In the rows, zero is written as 128.
Each row is followed by its class; each block has classes of its own.
[107 157 131 176 147 181 123 145 110 152 182  97 159 171 138 125 147 121
 113 106 178 143  80 110 155 142 112 100 131 129 142 116]  Pena
[116 158 127 176 147 173 115 145 102 142 189  93 151 149 142 126 155 120
 120 105 178 155 104 105 156 140 103 109 119 132 139 132]  ludaf
[123 124 109 181 137 159 157 140 108 171 183 117 137 148 134 107 150 122
 147  88 167 131 104 118 140 141 106 124 122 135 130 131]  vikuv
[162 135  94 173 107 165 184 134  85 138 155 118 165 145 130  91 132  70
 152  95 161 144 156 112 170 126  81 137  95 133 141 144]  Palap
[110 138 109 187 131 163 149 151 102 168 184 123 147 165 137 106 152 120
 138  88 174 133 105 125 160 142 108 122 122 123 131 127]  Pena
[152 131  98 176 110 174 173 144  78 135 156 118 181 137 138  96 137  68
 143  82 154 154 143 122 161 120  87 128  92 136 153 144]  ninog
[119 154 120 195 110 168 165 166  60 134 141 116 185 141 120 107 145  55
 144 110 149 166 159 120 164 127  73 135  95 121 144 149]  Pena
[118 159 118 196 113 178 161 163  60 147 142 115 179 131 119 109 137  62
 151 117 149 161 157 111 163 123  63 135  91 116 138 151]  Vok
[119 129  95 174 122 153 149 134 116 163 193 120 139 147 136 112 146 122
 152  85 174 128 113 118 148 146 102 137 116 125 131 136]  lutig
[129 144  98 176  88 136 181 143  59 134 165 107 178 126 110  99 139  68
 168  87 160 161 173 116 171 117  71 137  84  98 159 162]  lutig
[130 132 103 174 132 145 139 149 108 166 195 119 137 135 128 117 142 126
 151  77 176 135 125 114 153 133 110 115 116 113 132 129]  mek
[123 155 126 193 109 160 157 166  64 130 141 114 184 139 120 116 145  52
 137 111 148 172 161 115 160 126  66 127  84 120 142 151]  rero
[129 142 105 188  98 139 187 140  56 142 162 109 169 128  96  99 137  69
 157  92 156 165 164 117 177 115  55 126  81 104 163 152]  Reren
[119 156 136 175 135 164 110 149 122 147 188  98 145 157 130 126 140 123
 115 114 182 160  84 111 156 143  96  96 126 126 136 131]  mek
[154 134 101 182 102 175 172 149  66 140 156 117 174 144 129  96 138  66
 141  76 156 175 139 127 171 120  82 125  89 127 156 149]  ninog
[117 166 137 170 160 175 107 132 112 146 178  96 154 159 144 127 141 112
 110 102 180 141  81 105 150 145 101  95 134 127 137 123]  fenas
[139 128 118 169 146 147 156 123 163 145 185 121 157 189 150 104 129 101
 117 110 174 117  71 125 155 161 124 128 150 164 118 141]  fenas
[118 157 138 176 145 167 105 151 119 146 190  95 150 151 138 132 141 117
 115 107 184 153  86 107 157 143  98  96 125 125 138 129]  mek
[120 133 103 171 136 165 149 134 105 164 182 121 136 142 144 107 148 121
 150  85 179 123 123 110 151 144 106 126 117 124 127 125]  Palap
[123 127 110 173 140 151 142 140 127 163 181 109 131 186 142 104 150 102
 117  62 148 110  84 130 151 132 119  99 122 121 144 117]  Reren
[121 126 101 161 144 148 134 136 132 142 185 120 135 176 151 113 144 104
 119  68 154  98  92 136 142 143 127 114 124 125 143 126]  lutig
[128 138 108 189 114 135 182 144  59 137 160 107 177 119 102 103 143  69
 162  89 155 164 168 111 169 108  63 122  88 106 151 165]  vikuv
[120 160 136 189 105 171 168 164  67 127 142 119 173 135 133 105 143  50
 136 108 161 163 153 116 168 139  61 126  84 128 139 156]  Palap
[130 145  95 180  88 133 185 138  64 133 163 117 171 130  99 102 136  69
 166  90 155 162 169 119 170 115  64 135  84 102 156 164]  lutig
[128 155 122 191 103 162 160 167  61 131 138 114 179 139 118 115 146  58
 139 108 147 169 164 116 161 122  62 123  80 120 143 147]  rero
[126 142 116 172 159 158 128 140 121 151 178 112 144 182 159 115 146  96
 109  64 164 103  87 128 154 141 114  93 129 125 141 123]  fenas
[131 137 119 162 154 160 125 146 128 151 177 110 145 178 165 112 142 105
 103  64 157 107  73 132 153 129 129  98 126 129 142 121]  ninog
[151 137  93 178  94 168 174 142  72 135 161 121 162 153 123  97 134  72
 143  82 162 167 139 134 172 134  82 131  85 126 157 153]  lutig
[122 154 130 196 100 161 167 177  66 136 147 117 164 142 124 106 141  55
 143  96 157 174 154 126 168 118  72 126  87 112 135 161]  zop
[135 145 103 180  99 138 186 139  58 136 160 108 167 129 109 103 137  70
 164  95 168 159 173 108 182 112  59 129  89 102 154 160]  Palap
[144 161 105 190 120 139 200 133 100 145 158 129 171 120 107 123 127  59
 168 121 142 163 164 113 162 123  80 155 101 156 130 158]  ludaf
[138 152 101 185 101 128 175 152  61 140 168 114 174 119 106 103 130  69
 166  94 165 166 175 117 177 107  65 125  84  98 157 161]  mek
[123 121 114 180 137 154 149 134 164 156 190 119 157 197 165 104 148 112
 120 107 168 115  66 125 155 150 122 136 146 159 126 135]  Pena
[149 151 104 183 118 151 204 138 110 152 155 122 178 120 118 115 121  54
 174 117 148 143 159 108 159 110  84 147 103 151 123 147]  zop
[135 148 104 183 102 130 174 152  59 138 170 111 174 119 104 104 135  70
 166  91 164 161 178 118 178 110  63 122  84 100 160 156]  mek
[143 158 109 185 118 146 195 130 113 157 149 129 183 112 123 120 119  62
 165 112 142 150 149 109 160 115  74 151 103 156 125 152]  ninog
[117 155 123 187  91 160 165 163  66 129 142 113 176 131 122 113 142  53
 150  96 149 170 160 119 162 133  72 134  90 112 143 159]  lutig
[150 167 106 191 114 150 201 139  95 149 157 121 174 119 111 122 130  59
 170 118 145 164 165 108 163 121  80 153  99 158 131 152]  ludaf
[136 152 103 185  97 128 176 150  65 144 168 112 172 125 104 101 133  69
 168  92 163 165 173 118 180 106  67 122  88  97 155 159]  mek
[126 138 109 161 159 151 120 145 134 144 183 109 148 166 160 113 137 102
 121  74 162  94 103 124 151 131 130  97 130 124 140 115]  mek
[135 137 105 178  99 137 189 150  61 141 168 114 171 124 107  99 140  71
 169  98 166 152 175 119 173 106  66 131  78 109 153 159]  zop
[123 139 112 165 151 158 139 146 120 156 182 111 148 188 147 112 146 114
 113  75 162 102  85 130 157 133 134  97 129 125 145 111]  Pena
[109 161 140 171 141 176 114 142 104 150 175  95 140 150 132 128 152 132
 122 104 187 151  89 101 158 137  91  95 115 121 130 129]  Palap
[115 154 132 199  97 161 163 168  63 139 135 109 168 133 118 108 141  58
 141  94 144 179 158 117 167 127  63 127  89 110 141 154]  Reren
[129 134 104 186 111 137 192 143  53 135 159 110 176 117  96 100 143  66
 165  90 151 164 173 117 163 109  65 122  83 112 159 159]  vikuv
[128 131 102 172 119 153 149 137 114 158 192 121 138 153 129 106 146 124
 147  85 172 131 107 120 149 144 105 133 114 122 130 138]  lutig
[113 158 127 200 106 164 163 175  57 142 138 113 178 127 113 115 139  62
 147 107 145 167 170 111 164 120  63 133  83 109 134 161]  Vok
[116 158 148 174 144 174 101 146 110 147 184  92 156 153 146 127 149 122
 105  98 176 159  73 104 152 133  93 103 122 121 141 136]  ninog
[120 160 125 187 103 164 170 160  57 131 137 119 168 123 120 107 142  56
 151 106 156 164 171 112 161 126  61 128  85 115 139 153]  Palap
[141 154 111 187 116 154 201 139 111 156 153 124 174 119 116 127 122  59
 171 121 150 151 155 107 159 115  75 143 101 155 123 148]  zop
[104 155 126 171 134 177 108 135 120 143 182  96 149 154 148 125 149 119
 122 104 178 146  83 106 150 146  96 109 126 123 135 130]  lutig
[ 99 157 128 186 153 181 120 145 117 151 183 102 158 171 150 128 150 110
 110 105 172 135  82 112 153 144 100 104 133 135 141 117]  Pena
[131 128 110 180 136 147 153 134 158 159 187 123 146 198 153 110 139 116
 116 108 171 127  68 134 155 147 120 130 130 162 125 136]  rero
[160 141  95 182 109 166 172 139  82 141 157 116 172 162 126 108 131  71
 134 100 158 161 140 121 168 123  76 128  87 139 155 141]  rero
[130 121 113 163 127 148 150 126 166 147 191 120 150 189 157 101 136 110
 126 105 168 122  68 129 151 159 132 143 143 153 123 146]  lutig
[114 156 130 198 112 165 160 170  68 136 137 114 184 131 121 112 139  55
 143 112 141 154 166 111 160 123  63 138  86 119 136 158]  Vok
[161 129  99 188 108 169 191 144  80 141 153 113 169 153 120  88 136  65
 147  92 150 162 138 126 161 125  81 131  95 147 149 149]  vikuv
[115 157 130 177 146 175 109 145 108 152 186  95 152 171 136 130 151 121
 106 110 179 156  81 108 150 140  93  96 114 127 143 122]  rero
[136 145 101 182 108 130 173 146  70 133 170 110 182 121 110 102 133  64
 166  95 160 151 178 111 173 107  67 125  92 103 157 155]  mek
[116 136 110 167 160 151 136 140 126 152 178 114 132 172 158 115 143 109
 117  62 170  91 101 124 166 138 119  96 122 123 130 122]  Palap
[127 144 122 162 153 148 128 144 121 153 182 117 146 187 144 116 146 108
 102  75 158 108  87 130 153 134 121  90 110 122 142 117]  rero
[135 150  99 185 109 128 169 151  63 137 170 108 174 117 104 107 132  72
 166  92 166 163 177 114 182 105  63 120  87  96 155 159]  mek
[143 161 111 184 113 146 209 125 107 159 148 126 167 118 107 122 122  67
 175 121 152 144 159 105 168 123  67 148  99 157 124 147]  Palap
[133 153 106 185 114 137 175 136  56 139 160 107 181 130 108 111 136  65
 157  86 165 161 167 111 176 113  59 119  92 103 159 161]  fenas
[115 139 104 164 163 160 132 142 118 150 181 115 150 189 155 108 142 106
 109  68 161  93  88 133 159 133 136  92 131 118 147 108]  Pena
[120 154 138 172 148 168 107 144 112 142 184  95 155 173 135 132 148 113
  99 114 174 152  77 109 146 141  97 100 115 130 145 125]  rero
[118 147 131 174 144 179 111 149 118 147 187  92 145 164 150 121 144 119
 114 108 187 147  82 107 155 134 101 105 127 125 132 131]  zop
[128 117 119 180 141 156 162 133 156 153 185 113 153 186 153  96 140 110
 122 104 169 128  69 125 151 153 122 128 144 164 121 144]  vikuv
[121 155 139 172 148 171 112 136 112 145 180  96 151 161 132 130 147 114
 110 104 178 152  79 105 149 146  94  91 128 128 138 131]  fenas
[127 142 120 168 147 161 129 150 118 152 178 111 145 176 159 106 144 106
 109  65 160 112  79 134 157 129 123 101 123 125 141 123]  ninog
[156 131  94 184 101 172 189 144  79 140 156 124 177 170 121  89 136  64
 143  90 152 157 140 129 170 128  97 134 100 137 152 139]  Pena
[126 143 105 163 156 150 119 147 128 153 184 112 137 169 156 111 135 117
 121  63 167 100 100 127 156 127 132  90 127 112 137 115]  mek
[124 158 127 194 105 155 157 174  69 129 144 115 178 123 124 112 135  55
 150 101 154 168 171 115 164 125  72 127  93 113 139 155]  mek
[129 119 114 183 130 156 152 133 155 162 186 113 142 191 154  95 140 111
 122  97 167 136  68 126 159 153 119 136 142 149 123 139]  Reren
[155 135  93 177 119 153 181 131  80 140 148 125 172 144 117 103 125  69
 150  83 157 151 158 127 168 130  89 130  97 135 142 151]  fenas

Next block, with new classes.
[132 125 138 133 141 117 131 130 120 132 132 124 130 121 125 121 120 131
 133 134 118 136 146 124 121 120 130 129 127 112 126 127]  Muded
[133 115 124 128 131 124 123 127 137 134 134 132 135 135 132 141 136 128
 143 128 126 113 141 126 130 130 126 131 131 119 125 134]  nipa
[127 111 136 129 132 127 131 133 122 135 129 136 137 125 117 123 138 133
 128 132 126 133 129 143 127 143 125 120 141 129 130 139]  kuga
[117 109  88 148 107 128 123  99 132 127 127  99 148 116 136 132 127 121
 128 130 125 118 117 114 141 145 120 132 131 116 126 142]  gad
[131 117 124 137 124 130 130 137 123 138 131 129 133 121 111 124 128 130
 131 135 127 125 131 124 125 128 136 131 143 128 132 128]  nere
[132 136 134 142 140 119 141 137 143 142 127 137 127 143 124 128 134 133
 130 134 126 128 128 129 117 119 125 121 131 125 130 133]  bam
[122 125 126 125 137 141 125 124 119 122 131 124 126 137 117 128 134 134
 141 136 129 118 145 132 135 131 134 132 123 122 124 127]  bam
[127 131 115 135 114 119 141 125 131 125 131 137 133 117 134 116 133 120
 135 140 118 118 125 119 127 122 117 137 140 128 126 104]  zekug
[130 117 140 134 135 131 139 142 125 139 122 143 125 127 115 119 122 129
 139 151 109 127 138 132 124 132 128 122 136 135 121 118]  vob
[125 133 126 136 140 125 127 131 130 126 127 134 124 127 131 133 130 139
 116 138 135 128 122 135 129 127 135 132 127 128 123 124]  zekug
[137 118 140 148 124 123 143 141 150 145 124 145 129 142 126 137 119 128
 136 129 123 117 134 127 111 127 129 116 132 142 126 130]  nere
[111 134 101 123 115 131 121 108 123 130 127 114 134 149 121 132 129 123
 127 131 134 123 121 125 141 120 118 129 128 108 137 149]  maf
[137 128 136 127 133 117 127 149 147 139 139 153 132 135 123 125 155 126
 123 127 134 122 119 133 129 133 124 130 139 149 121 138]  Kup
[132 121 135 130 129 121 135 133 125 135 126 143 132 131 129 133 134 130
 134 133 130 129 139 137 114 131 123 124 132 129 124 126]  vob
[113 131 105 115 123 142 111 119 100 121 131 110 136 129 133 128 136 107
 157 115 131 128 137 122 141 143 106 140 134 116 126 120]  kuga
[139 130 124 149 151 123 109 147 132 156 124 121 127 126 129 142 121 128
 131 126 121 124 135 117 108 117 126 126 136 116 132 127]  Kup
[105 135 109 119 112 140 123 120  89 136 132 102 132 147 127 134 111 116
 130 137 129 145 122 109 148 138 114 121 131 128 145 135]  dodim
[133 124 122 138 125 121 133 132 145 136 130 133 124 126 134 116 147 133
 127 124 128 124 108 133 120 134 132 126 138 131 129 135]  gad
[112 100 131 120 109 142 124 123 102 141 129 141 136 141 103 134 117 124
 123 139 116 127 140 128 124 144 117 103 141 142 143 142]  kuga
[121 140 143 130 126 125 144 135 143 111 127 127 125 138 135 109 130 124
 127 120 117 141 101 126 121 134 122 122 131 153 129 121]  nere
[151 114 135 153 134 113 141 144 137 140 127 133 135 113 131 128 134 140
 127 138 132 127 133 133 106 136 132 127 137 138 124 136]  vego
[140 110 149 123 132 142 142 146 152 125 140 144 130 129 111 132 135 132
 130 138 113 121 139 142 142 149 134 124 144 168 115 123]  nipa
[120 123 120 136 120 130 136 122 122 134 127 138 134 134 120 125 134 121
 131 133 121 123 127 125 129 131 124 128 133 123 129 129]  bam
[123 128 124 137 146 124 121 143 144 135 122 126 125 127 144 121 151 143
 124 124 126 122  95 134 124 128 121 127 139 120 135 117]  zekug
[132 124 131 139 133 134 132 135 122 123 125 137 122 112 126 134 129 129
 128 127 128 130 131 133 122 133 137 136 128 136 115 117]  zekug
[122 124 143 126 136 122 127 130 103 135 124 147 129 124 125 132 122 136
 126 138 131 135 141 145 125 122 129 120 131 111 133 124]  dodim
[129 124 130 133 122 130 136 128 122 130 123 132 125 126 130 132 126 121
 141 121 127 137 131 124 112 137 115 122 126 137 125 127]  vob
[130 133 139 127 128 122 143 133 129 125 128 137 120 118 133 125 113 133
 126 131 132 135 120 133 123 135 133 116 127 139 119 128]  gad
[135 128 132 112 140 137 119 136 113 112 147 118 134 112 100 142 140 144
 121 139 147 137 144 126 143 128 145 149 129 135 121 137]  nere
[120 129 125 124 121 131 130 125 118 133 132 135 123 129 126 118 120 120
 130 139 110 125 123 116 136 127 122 127 132 128 129 116]  Muded
[137 134 123 141 136 123 122 140 131 145 123 136 129 126 129 137 143 134
 124 150 123 115 113 136 128 128 127 129 140 120 130 125]  vego
[132 132 123 135 135 123 123 131 139 138 127 131 120 122 132 123 134 132
 132 130 126 123 120 126 130 122 125 134 137 123 130 131]  maf
[123 121 140 113 130 127 131 130 118 138 130 118 121 131 138 124 126 140
 134 126 123 124 101 132 135 131 126 109 125 109 139 129]  Muded
[134 110 132 151 134 104 129 127 116 139 119 136 146 120 127 138 119 129
 124 137 120 134 161 130 126 115 134 137 128 100 121 141]  gad
[142 129 149 155 156 126 134 153 128 147 123 150 114 129 128 136 119 126
 130 140 108 119 136 141 113 133 135 126 136 138 105 109]  Muded
[ 93 121  80 119 122 138 122 112 115 118 134 102 160 144 105 124 133 122
 109 149 137 127 117 128 143 148 141 134 135 115 115 153]  gad
[137 128 126 113 109 124 118 121 108 132 128 135 127 142 130 158 155 131
 133 124 129 131 123 119 136 108 116 138 122 107 149 147]  nipa
[122 120 103 142 108 124 130 111 132 129 128 129 143 127 127 134 141 121
 129 131 133 123 130 124 131 128 126 137 127 116 128 137]  zekug
[125 127 121 106 114 124 116 129 143 128 132 129 131 132 143 127 157 119
 140 104 128 111 115 131 136 126 116 132 136 124 135 122]  gad
[124 124 126 131 137 124 128 128 130 135 129 137 128 123 128 120 129 129
 132 134 125 125 125 133 127 133 125 126 135 122 127 131]  kuga
[128 115 129 126 115 125 136 126 127 124 127 130 135 135 126 126 127 130
 132 124 131 129 143 135 123 131 130 122 129 131 128 136]  gad
[132 124 137 125 127 128 131 134 130 127 128 138 121 121 130 128 122 128
 134 129 121 126 137 128 129 129 133 128 128 137 121 122]  gad
[119 139 119 102  83 131 125 133 155 128 134 181 123 140 111 111 177 102
 140 137 111 124 110 113 139 129 114 133 137 162 133 132]  gad
[124 127 130 110 114 136 123 127 129 114 134 131 140 136 135 135 137 121
 129 122 132 124 130 128 141 140 116 130 127 150 125 122]  Kup
[123 125 129 128 132 117 126 127 121 142 128 147 134 135 141 138 135 125
 144 138 124 113 129 131 129 133 107 120 133 112 126 125]  kuga
[131 119 126 126 125 129 130 125 150 128 126 132 140 139 131 141 129 115
 125 116 119 110 141 137 118 129 123 129 136 141 124 124]  kuga
[128 139 118 143 137 118 140 124 148 119 129 129 129 129 135 124 126 128
 116 130 128 129 128 125 121 113 133 142 125 128 120 120]  zekug
[147 120 130 140 124 120 139 137 140 133 131 119 127 134 131 129 127 135
 132 119 143 132 145 121 101 127 129 125 126 147 134 146]  vego
[138 123 129 114 110 115 137 116 140 121 145 135 136 124 135 126 209 135
 137 106 142 127  87 145 127 139 109 135 134 120 134 146]  vob
[140 136 138 133 115 114 142 129 129 115 125 137 132 117 138 128 148 127
 133 137 126 137 126 135 127 134 113 135 130 147 125 122]  dodim
[131 119 120 139 136 127 128 132 138 130 131 140 132 129 127 133 141 134
 134 134 133 127 125 128 123 142 125 130 133 132 119 140]  nipa
[121 141 131 122 149 122 115 127 115 142 132 142 114 107 114 123 105 124
 105 130 129 137 125 134 118 111 142 127 139 111 131 120]  vob
[128 128 121 135 122 128 130 123 103 133 121 132 132 117 131 131 132 119
 141 137 121 132 129 132 124 136 121 133 133 114 123 117]  vob
[124 145 121 131 127 133 134 130 103 128 127 151 121 131 138 127 114 116
 144 131 127 147 139 113 124 124 117 137 131 121 126 109]  nipa
[128 109 126 147 125 113 137 122 134 136 133 150 138 142 131 133 133 132
 133 128 141 122 139 133 116 143 113 115 134 131 123 147]  nipa
[126 125 126 122 123 127 127 129 121 121 127 120 139 126 128 124 125 128
 137 128 129 127 132 125 131 126 114 126 129 124 130 124]  Kup
[126 130 132 146 149 119 133 131 158 131 133 138 126 126 125 132 136 136
 124 127 129 125 123 133 113 122 128 122 126 124 119 130]  zekug
[124 125 114 116 111 134 120 122 111 121 133 109 132 138 120 137 134 117
 139 117 139 130 139 118 127 139 116 133 130 142 128 149]  maf
[130 129 129 126 128 122 127 127 137 135 129 141 126 125 130 129 143 129
 125 131 131 129 117 136 124 132 128 127 131 129 128 131]  vob
[139 125 119 137 122 120 131 133 139 134 131 151 131 121 127 125 152 122
 147 136 123 121 127 128 129 133 124 140 139 125 121 129]  nipa
[134 127 129 125 127 116 125 136 137 134 128 131 128 131 135 127 143 132
 137 127 129 126 130 126 123 125 123 127 131 125 131 134]  gad
[134 142 138 140 137 128 134 135 126 125 120 140 121 131 134 135 106 129
 127 129 134 128 134 139 124 125 122 123 123 138 116 116]  Kup
[125 119 126 121 134 127 120 130 134 138 135 131 134 133 122 128 138 128
 125 124 131 128 129 130 125 135 127 126 137 130 134 143]  kuga
[133 117 117 137 117 139 129 131 127 138 118 124 130 139 127 146 134 139
 118 131 138 118 119 131 128 141 128 123 133 146 136 137]  bam
[128 117 120 141 121 132 127 129 136 131 130 128 130 119 119 131 141 133
 128 133 127 130 125 122 131 134 123 128 134 136 132 132]  zekug
[124 118 160 106 123 134 125 140  99 133 147 129 107 129 104 114 115 127
 136 109 138 138 145 146 146 143 124 103 142 148 134 139]  gad
[133 107 112 134 122 122 132 118 126 134 142 122 137 103 115 125 109 127
 141 134 136 121 148 117 124 136 130 125 138 118 125 138]  nipa
[141 124 107 155 117 131 121 124 142 156 122 140 107 123 168 122 118 135
 116 115 134 114 106 120 109 135 136 128 140 141 144 109]  Muded
[130 137 140 130 140 124 130 142 128 137 123 149 116 119 135 130 115 126
 130 140 120 127 127 128 128 121 127 128 131 135 124 109]  dodim
[118 135 131 114 126 135 118 125 109 120 127 133 124 127 121 133 123 118
 132 120 131 141 136 125 127 129 122 130 126 130 126 136]  maf
[125 133 141 132 123 120 150 131 124 124 126 130 127 154 137 128 127 135
 138 119 136 149 131 131 108 127 114 108 119 129 131 141]  gad
[137 116 134 129 123 125 131 131 135 126 127 134 134 137 130 138 133 132
 131 127 131 131 136 133 121 140 132 125 129 140 128 142]  nipa
[ 96  99 138 106 103 141 140 122  99 127 131 141 149 157 119 116 130 139
 104 155 131 128 112 149 180 172 131 105 139 150 138 144]  bam
[122 127 121 128 112 136 128 129 120 132 129 127 131 128 129 129 126 118
 137 120 127 127 116 120 132 134 124 128 137 130 134 120]  nere
